Rows, each with its class:
[-77  16  17 -21 -10  -3  21 -10   7   6  -7  -3 -23  -2   0   3 -17  -4
  16 -14  -9  23 -10  -7  10  -6   9] : T
[-27 -18  -9  17 -18   1  24  16 -18  -6   8  -9 -10  -3   2   9  -4   2
   2  -7  -5 -11   7   2  -3   3   1] : C
[ 55   5  -1  -8  12   9  26  -5  -3  -3   1   7 -12  -5  39 -13 -31  19
  37  -7  13  24  -6  -8  -7 -18   8] : T
[-83  -9   0  52  -2 -20  64 -27 -73  11  35   0 -20  -7   2  15 -60  22
 -29   4  -6 -38  -4   7  11  -7 -10] : Z
[ 48  21  -1   9   7  22  34  -1  -3  25   0  -3 -15  -5  15 -12   9  14
  17 -16  15 -24 -14 -14   6   0   2] : K
[-78  -6  25   2  -3   0 -12   8  14  10   8  -6  -6  -2  -9  21  -5   4
  -5   0 -12  13  -6   3  -4  16  -2] : T
[-54  45  -8  13   2  -6  -2  -9 -12   0 -14  22  -8  18  18 -12   8 -26
 -11 -11   6 -17  -5   4   1  -5  11] : D
[ 40  15 -35  -3 -10   2  17  -3 -10   2  14   2 -19  18  32 -26   7 -15
   4  -2  20 -22  -3  15  -9   5   6] : D
[ 62   5 -12   7  -6   8  37   3 -23  -4  16   0  -6 -14   3 -32  38   6
   4  -9  27 -47 -22 -10  11 -20   6] : P
[ 45   0   5  15   2 -14  29 -17 -42  -4  19   9 -13  -4  -7   3 -37  19
 -20   4   4 -25  -3  -6   3 -13 -11] : Z
[-77  -7 -16  20 -10  -3  30 -38 -16  -1   2   5   8   3   1  -5 -17 -12
   6   6  -6  -1 -12  23  -7   6  -1] : D
[ 41  -6  10  18   4   7  33  -3 -38  11  11   4 -10  -3   0   0 -37  28
  -8  -4  12 -24  10  -6  -2  -1  -2] : Z

Rows with their classes:
[ -1  -1   7   1  -7 -10   4   6  13 -17   8  -6 -13  -8  -6  -8   6   3
   7   1 -22   8  18  -2   9 -12  -1] : J357
[  1  -1  12   5   3  -5  -9 -11  13   8  -9  55   4   0   9   0   1   8
  -3 -17  -1  -8 -20   4   6   8   5] : J888
[ 17 -10  15   7  11 -14  14  -9  -6  17  -2   4   8   1  17 -10   4  -9
   3  20  -1  -5 -18   6 -20  -1   0] : J357
[-20 -34   5   6  -7  -4  -5   2  26 -15   8  21 -26   5  12   0   5   1
  11 -11 -22  13   6 -11  21   7   9] : J357
[  6 -18  -4  -2   1   3   2   0 -11   1  -1  -2   0   1   9   2   1   4
  -4   7   2   0  -8  -1  -9   8  -5] : J357
[  9 -22   4   8   4  -5  -7  -3  21 -10  -3  28   2  -5   9   1   9   0
   4 -13 -11   0 -19  -6   3  13   4] : J357
[ -7 -14 -11   4   8  11  -4  -1  11  -3  -2  21   0   5   4  -2  -3   5
  -9   0  -6 -10  -7  -4   1   7  -7] : J357
[ -1 -19   6  13  -1  -1  -9  -1  29 -11  -1  34 -11  -7   9  -4  12  -1
   3 -20 -26   5  -1  -9  16   5  14] : J357
[  6 -17   7   2  26  -3  10   2   1   6  -1  18   4  12   9   2  -1   2
  -5   4   8 -14 -30   7 -16   7  -9] : J357
[ -4  -2   8   9  -6  -8   5  13   0   9  12 -55 -13  -1  -6  -3   0  -5
   6   7 -18   8   2  -2  -1 -10   1] : J888
[ 22   3  -8   4  10   2  11  -1 -41  27  -6 -19  20  13  11   6  -2  -2
  -6  24  27  -4 -20  -1 -27   4   3] : J357
[  8 -16 -11  -4   0  -3   5   2 -15   7  21 -14  -4   9   8   3   2  -4
   4  11  12   4 -17 -11 -12  13   0] : J888
[ -7   6 -16  -4   6  14  -5  -9 -21  10  -1  -2  16   9 -14   5  -9   5
  -2   7  25   4  -9   3 -14   1   2] : J109
[ -4  10   1  -5  -6 -18  12  -1   0   0   2 -17  -8  -7  -1  -5  -7   1
  14   8  -3  -1  13  -6   3  -8   1] : J109

Rows with their classes:
[  0  -7 -11 -25  10  -1 -12 -22   1  -9   1   4   9  14  -3  18 -10   6
   4   0  -9  -5  21  -5  -1   0  -6] : J212
[ -9 -24 -14  26  11 -18 -25 -17  15  -7  10   0  23 -11 -26  -2 -10  -9
   0 -22  10   6  -4   3   7   0  23] : J370
[  0 -13   4   1   0  -2  -5   7   8   3   2   0   2   5  -7  -2  -8  -6
 -10 -15   3   6  -5   1  -3   2   2] : J212
[ -1   7  -2   9   1  -9  -9  31   0   2  13  -6   5  -6 -13   1   5   0
   0 -14  17  -2   4  28   1   7  15] : J370
[  7  -4  -5  -4  10 -25  -8 -18   6  -1  19  -5  11  -5 -14   8  -3   8
  -4 -16  -4   7   2   0   1  12  15] : J370
[ 16  -5  11  25  -4   8  -3  -2   7   4   0   3   7 -14   0  -4   1  -1
  -5  -2  -3   7 -22   5   1   6   9] : J370
[ -6 -15 -11 -24   6 -32  -5 -42  -3  -5   6 -12   9  11 -10  53  -4  28
   2 -24  -7  -1  27   6 -10  11   9] : J370
[  5  -8 -10  -9  -1  10 -28  -8   2   1  11   2  11   6 -14  10  -1  -3
  -4 -25   1   7  15  -8   1   2  12] : J212
[  4   1  -2   8   5  -1  -5  17   3  -3  -1   1  -5  -3 -13  -5   7   5
   0  -6   5   0  -1  10   5  -3   8] : J370
[  3  14  16  24   0 -14   9  62   8  19  18  -8 -19 -30 -11  -5   6  -5
  -8   2  14  12 -10  -1  -1  -8  13] : J212
[  7 -10  -5  -6   6 -34 -16  -9   5 -11  28  -5   4   0 -28   3  -1   5
   5 -25   8   1   9  -2  -3   7  24] : J370
[ -4 -14 -11 -19  -3 -11 -29 -18   6  -5  14 -13  11   9 -13  13 -13   7
 -11 -17  -3  -8  18  -4 -13  -7   9] : J212
[  9   2 -11   4  -2 -43  15 -21  -2   5   9  -1  -4 -15  -8  16  -5  21
   1 -22   9   5 -25  -8  -9   2  21] : J212
[ -3 -16  -3  -3  16   9   3  -9  -2   3 -11   9   2   3  -1   4  -3  -5
  -7   3  -5   4  -2  -2  -5   2   1] : J212
[  1 -16 -11 -11   5 -14  -5 -26   1  -5  -7  -6  13  -8  -9   3  -9   1
  -1 -16   0  -1  -2   4   4   6   9] : J212
[ -4  17 -15  -3   3 -31  -2 -70  -1  -1  -4   2  24  10  -1  17 -10  20
   4 -13  -4  -6  12 -17 -10   7   1] : J212
[  1  -3  -1  -7   0   8  -5 -26  -3   6  -5   1  13   3   6  -2  -3   5
  -4  11  -8  -4   9   2   3   4 -40] : J370
[  9  12  15   6   4 -13  30 -25   3  13 -10 -11   0  -4  14 -12  -3  36
   7  12  -2   0  -6  -6  -2   2 -10] : J212
[  3 -11 -11 -23   7 -20 -23 -18   1  -8  13   1   7  13  -9  15   0   8
   8 -20   1   2  28  -7  -5   7   8] : J370
[ -5  -5  -7 -10   6  -2 -10 -25  -1   3   3   6   8  12   4   8  -4  14
  10   2  -5  -8   9  -7   1   4  -9] : J370
[-10   2   6 -12  -1  35   4  37  -9   4 -14   4  -9  11  13 -15  10 -21
   2  42   0   5  -2   4   9   5 -13] : J370
[  5   2  -2  14  12 -17  21 -15   4  -6   4  -3   6  -8 -16   3   1   2
  -3 -20   4   8  -1  -1   0   1   4] : J370
[-13  -5  -1  -6   3 -16  -5 -11  -4   1   1   0   1  14  -3  13   2   2
  -2  -9  -3   4   6 -16  -9   3  11] : J212
[  7  -3 -10 -57  -3 -24  -7 -25 -15   5  10   6 -12   7  -6  18   4  57
   5  -3 -10  -1  45 -16  -7   4  -2] : J212
[  8   7 -14 -16   0 -15 -21   4  -3   0  12  -5   0   2 -13   8  -1   8
   0 -18   6   8  19  -6 -12   5   9] : J370
[ -1  -3  -3  53   1 -19  -5  -1  16  -2   8   8  11 -17 -14  -5 -13  -6
  -6 -19  18  12 -26   5  10  -3  17] : J212
[ 15  -4  -3 -14  -5 -23 -24 -18   4  -3  11   2   8   7 -21  18   1   9
 -11 -26   0   4  16 -11   3   7  -2] : J370
[ -4  10   8  -1   3   0  -6  40  10   2  17   1  -7  -6 -12  -2   9  -7
  -7   1  13  10  -6   8   4  -1  23] : J370
[  6 -14  11  32   2 -19   4 -35  12   1  16  -1  16  -9 -16   3 -15  -1
  -1 -25  12   3 -26  -2   1   4  15] : J212
[  6   2 -11  -9   1 -23   0 -48   0   6  -1   4  11  -1  -2  15   9  22
   7 -16  -2  -9  18 -13  -7   7  -3] : J212

Rows with their classes:
[ 12   1   1  -3   5   7   0 -13  -1   0  17  -2   9   1   1  -1   8   7
   8  -1   5   1  13   8  -5  -1   2] : J220
[ 20   0   0  -4  24   2   5 -14   2   8  24  -8 -11   9  36   0 -15  21
  -6  -2 -12  15  15  19  -6  29   5] : J220
[ -6   6  -1  -3 -50  -1  -4  -4   7   3   0   5 -29  -7  13  -2 -18   1
  -1   0 -12  -5   6  -4   0  19 -11] : J62
[ -7  -5  -4  10 -14   3  -1   4  -2   1  -7   9   8   5  22  -1   9 -10
  13   6   1   1  -9 -13   9  20  -5] : J404
[ 19   1  -5  -1  -1   0  -1 -10   1   6  -3   1   1  -1  18   5 -12  15
  12  -4  -1  10   5   3 -13   6  -2] : J220
[-18   6  -5  -9 -10   5   2  13   1  -2 -10   2 -23   4  29   1 -20  23
   2   0  -8   1 -12  -7  -1  11  -1] : J220
[ 10   5  -8  -7  -6   3  10 -11   3  -4  -9 -15  -1  -8  27   2   0 -18
  11  -1  12 -10   1  -2  -2   2  -6] : J220
[ 10  10   4 -10  -6   0   0  -4  12   0   3  -2   1   6  20   6   3  14
  16   0   0  -5   3   3 -14   0   3] : J220
[  2   3   7   6  12  -7   0  -8  -2   5   9  -7   5   8  -4  -2  21 -12
   1   2   6  -9   4  -4  19   1  -6] : J404
[  1   4  -7  -5  29  -7  -2 -12   4   1   4  -2  16   9  17  11  19   7
   5  -7  11   2   6  -3  -3 -12  -7] : J62
[-21   9 -16 -13 -14   3   7  13   5   0 -39  -4 -56   5  30   5 -47  -5
  -6  -3  -9   5 -16  -3   1  29  -3] : J404
[ -6   0  -7 -14 -18   4   9  17   0   6  -6   2 -10 -10  23  11 -45   2
  11  -2 -13  11 -19   5 -25  43   4] : J220
[ -4   0  -8  -6  -5   1   4  15  -5   3   2   4   1  -1  11   7 -19  -2
   8   3  -5   9 -20   6 -16  16  11] : J680
[  6   0 -10   1  -4  -2   6  -6   4   3   6  -2   4   5   3  -5   3   3
  15  -1   3   3   7   2  -5   6   3] : J404

Rows, each with its class:
[ -2   7   9  -4 -12  14  -9  -7  20  11   1   1   7  -7 -23  23   7   7
  -9   3  36   0   4   4  -1  18  13] : A
[ -4  -2   6  -4   2   5  -6   0  10  10   4   0 -13  -3   5   2  -2   7
 -16  -2  10  -3   9   4  -2   9  11] : Q
[ -3  -6  11  -2   0   8  -5   1   6   5   9  -6  -5  -5  -8   2  -9   4
 -25 -10  13   8 -11   8  -2   6  -5] : W
[  0   5   9   0 -14  12  -8  -5  12  -4   2  -4  10 -15 -13   6   2  -1
  -8  -8  14  14  -1  -4  -3   8  -7] : A
[  5 -11   4   4  -5   9  -6  -8  11   8   7   4  -1  -2   3   3   1  16
   1  -3  12   9   5   4  -6  -5  -4] : R
[  1  -3   6  -4  14  13  -9 -12  17  12   7   3   2 -10  -7   5  -3  14
   5   5  16  -4   6  -9  -3   1   4] : Q
[  1   2   8   1 -14  18  -2  -6  17   9   5  -1   8  -5  -9  13   3  19
   2   8  22   0   3  -2  -2   3   3] : A
[  2   3   8   3  -1   0   3  -7 -12 -10  -5  -2  -6  -9  -4   0   2   4
 -10 -15  -5   0  -7  -1   7 -12  -9] : W
